Below are the code and all the weights of a small trained network. Each question names an input and a target symbol and asks about switching units off, where a switched-off unit gives its printed mean instead of its output.

import numpy as np


def w(rows, s, z=0):
    codes = np.array(rows[::2]) - 128.0
    scale = np.full(codes.shape[1], s)
    scale[-1] = z or s
    return codes * scale


def f(y):
    return y / 2 * (1 + np.tanh(0.7978845608 * (y + 0.044715 * y**3)))


def softmax(a):
    e = np.exp(a - a.max(-1, keepdims=True))
    return e / e.sum(-1, keepdims=True)


def log_softmax(a):
    a = a - a.max(-1, keepdims=True)
    return a - np.log(np.exp(a).sum(-1, keepdims=True))


def net(x, mask):
    ids = ['ΓΔΛΦβεητ'.index(c) for c in x.split()]
    T = len(ids)
    res = E[ids] + P[:T]
    r = res
    for j in range(3):
        rows = slice(3 * j, 3 * j + 3)
        q, k, v = (r @ M[0][rows].T for M in (Q, K, V))
        z = softmax(np.where(np.tri(T) > 0, q @ k.T / 3**0.5, -1e9)) @ v
        o = O[0][rows]
        res = res + np.where(mask[j], z, o[:, -1]) @ o[:, :-1]
    y = f(res @ A[0][:, :-1].T + A[0][:, -1])
    res = res + np.where(mask[3:19], y, B[0][:, -1]) @ B[0][:, :-1]
    return log_softmax(res[-1] @ U[:, :-1].T + U[:, -1])


Q, K, V, O, A, B = {}, {}, {}, {}, {}, {}
E = w([
[147,132,113,157],'Γ',
[127,104,103,174],'Δ',
[180,145,102,166],'Λ',
[158,138,111,164],'Φ',
[210,151,163,139],'β',
[80,231,43,76],'ε',
[116,236,147,254],'η',
[52,64,199,179],'τ',
],0.011)
P = w([
[146,83,66,112],'0',
[167,124,128,69],'1',
[158,120,127,108],'2',
[138,85,80,191],'3',
[176,141,147,145],'4',
[209,188,197,127],'5',
[143,125,142,202],'6',
[134,116,119,255],'7',
],0.0097)
Q[0] = w([
[23,179,146,99],'head 0',
[234,61,235,158],'head 0',
[130,48,109,173],'head 0',
[153,76,133,148],'head 1',
[145,148,107,159],'head 1',
[107,102,68,145],'head 1',
[107,39,123,44],'head 2',
[75,142,182,98],'head 2',
[100,104,113,5],'head 2',
],0.017)
K[0] = w([
[133,117,13,85],'head 0',
[126,159,180,250],'head 0',
[102,191,182,120],'head 0',
[154,141,99,113],'head 1',
[150,149,150,152],'head 1',
[116,154,177,88],'head 1',
[153,49,152,108],'head 2',
[130,63,84,159],'head 2',
[132,87,108,55],'head 2',
],0.019)
V[0] = w([
[207,203,66,161],'head 0',
[144,104,88,176],'head 0',
[162,77,220,143],'head 0',
[197,244,113,103],'head 1',
[88,189,206,60],'head 1',
[39,206,146,247],'head 1',
[186,33,110,50],'head 2',
[110,54,211,129],'head 2',
[192,76,190,114],'head 2',
],0.014)
O[0] = w([
[151,170,6,120,216],'head 0',
[131,109,105,187,171],'head 0',
[209,123,216,154,162],'head 0',
[230,225,73,120,187],'head 1',
[202,172,222,47,53],'head 1',
[206,33,87,38,141],'head 1',
[181,121,109,228,2],'head 2',
[246,107,135,97,66],'head 2',
[199,54,88,168,112],'head 2',
],0.011,0.0085)
A[0] = w([
[131,68,105,207,77],'neuron 0',
[140,111,79,98,166],'neuron 1',
[187,158,180,50,71],'neuron 2',
[53,99,36,28,29],'neuron 3',
[97,106,232,115,39],'neuron 4',
[108,80,146,164,42],'neuron 5',
[138,143,254,210,59],'neuron 6',
[187,108,104,62,214],'neuron 7',
[81,198,79,109,159],'neuron 8',
[133,160,230,116,138],'neuron 9',
[205,167,176,175,15],'neuron 10',
[50,99,41,123,112],'neuron 11',
[130,138,125,113,82],'neuron 12',
[174,120,68,166,1],'neuron 13',
[63,126,120,207,22],'neuron 14',
[187,26,99,99,107],'neuron 15',
],0.0076,0.0023)
B[0] = w([
[174,136,116,65,176],'neuron 0',
[169,189,117,108,165],'neuron 1',
[92,96,138,169,134],'neuron 2',
[90,39,21,187,252],'neuron 3',
[146,174,3,127,150],'neuron 4',
[145,178,100,80,141],'neuron 5',
[107,41,221,167,176],'neuron 6',
[40,157,115,126,154],'neuron 7',
[130,176,232,146,233],'neuron 8',
[117,114,82,84,144],'neuron 9',
[30,121,74,76,164],'neuron 10',
[234,135,237,81,219],'neuron 11',
[114,139,120,127,130],'neuron 12',
[185,102,117,141,165],'neuron 13',
[78,101,134,91,162],'neuron 14',
[78,183,178,190,142],'neuron 15',
],0.013,0.015)
U = w([
[134,168,160,67,30],'Γ',
[147,147,170,31,19],'Δ',
[174,156,172,107,37],'Λ',
[167,154,169,98,56],'Φ',
[189,128,84,255,184],'β',
[90,216,195,173,231],'ε',
[97,146,116,51,130],'η',
[102,72,172,187,249],'τ',
],0.0052,0.0017)

Each question gives the input, a string of symbols that net reads in full, and the target symbol t.
The units are the heads (3 rows each of Q, K, V and O) and the neurons (one row each of A and B). Each row of codes is followed by its name. A weight is (code - 128) times the scale printed after its matrix; where a second scale follows, it is the last column's (O, A, B and U).
mask holds one flag per unit, heads first, then neurons. A switched-off unit (its flag False) gives its mean, the last column of its rows in O or B, instead of its output. The means were averaged over made-up inputs and are rounded, as every weight is.
A unit's drop is (log p(t) with every unit on - log p(t) with that unit switched off) / (log p(t) with every unit on - log p(t) with every unit switched off).
The circuit of an input: a set's keep is (log p(t) with only the set's units on - log p(t) with every unit switched off) / (log p(t) with every unit on - log p(t) with every unit switched off). Starting from the 12 units with the biggest drops (on a tie, the unit counted first), units are removed one at a time, each time the one whose removal leaves the highest keep (on an exact tie, the one counted first), for as long as the keep stays at least 0.8.
units of the circuit, in order: the units of the circuit, biggest drop first
most important unit: the unit with the biggest drop
k most important neurons: the k neurons with the biggest drops, biggest first
heads that matter: for each layer, one digit per head in row order, 1 if its drop is at least 0.15 and else 0, layers parted by /
input τ τ β ε, target τ: units of the circuit, in order => neuron 3; head 1; head 0; neuron 8
input Γ Λ Φ Λ Λ ε Δ, target ε: units of the circuit, in order => head 2; neuron 8; head 1
input Λ η Γ η τ η η Φ, target η: heads that matter => 011
input Γ β Λ, target β: heads that matter => 001
input β Φ Φ τ Δ, target τ: 3 most important neurons => neuron 6; neuron 11; neuron 1
input Λ ε Φ Γ, target ε: units of the circuit, in order => head 1; head 2; neuron 3
input Γ Φ τ β, target τ: units of the circuit, in order => head 0; neuron 6
input β τ τ η τ β Φ Φ, target ε: units of the circuit, in order => head 2; neuron 8
input τ β Γ, target τ: units of the circuit, in order => head 0; head 1; head 2; neuron 6
input β ε β Φ, target ε: heads that matter => 010
input ε τ η τ Γ η Γ ε, target η: most important unit => neuron 3
input Λ β β τ Φ ε, target τ: units of the circuit, in order => neuron 3; head 1
input ε τ β ε τ Δ, target τ: units of the circuit, in order => head 0; neuron 6
input ε τ Λ, target τ: most important unit => head 0
input Δ Φ β, target β: 3 most important neurons => neuron 11; neuron 8; neuron 13
input ε Γ ε β τ β β, target τ: heads that matter => 101
input η β β τ, target ε: heads that matter => 010
input τ ε β β, target ε: units of the circuit, in order => neuron 3; head 1
input η Γ τ, target β: units of the circuit, in order => head 2; neuron 8
input ε Γ ε Δ Δ, target ε: heads that matter => 011
input β β Δ, target β: units of the circuit, in order => head 2
input Λ τ τ η, target η: heads that matter => 111
input β Λ Δ Λ Φ β Γ, target β: 2 most important neurons => neuron 11; neuron 13
input Γ ε β Δ ε η η, target η: units of the circuit, in order => head 2; head 1; neuron 3
input Λ τ τ ε β Λ, target ε: 3 most important neurons => neuron 3; neuron 11; neuron 0
input τ τ η τ ε Λ, target η: units of the circuit, in order => head 2; neuron 11
input η τ τ, target β: most important unit => head 0
input β Φ τ Δ Λ, target τ: 2 most important neurons => neuron 6; neuron 11
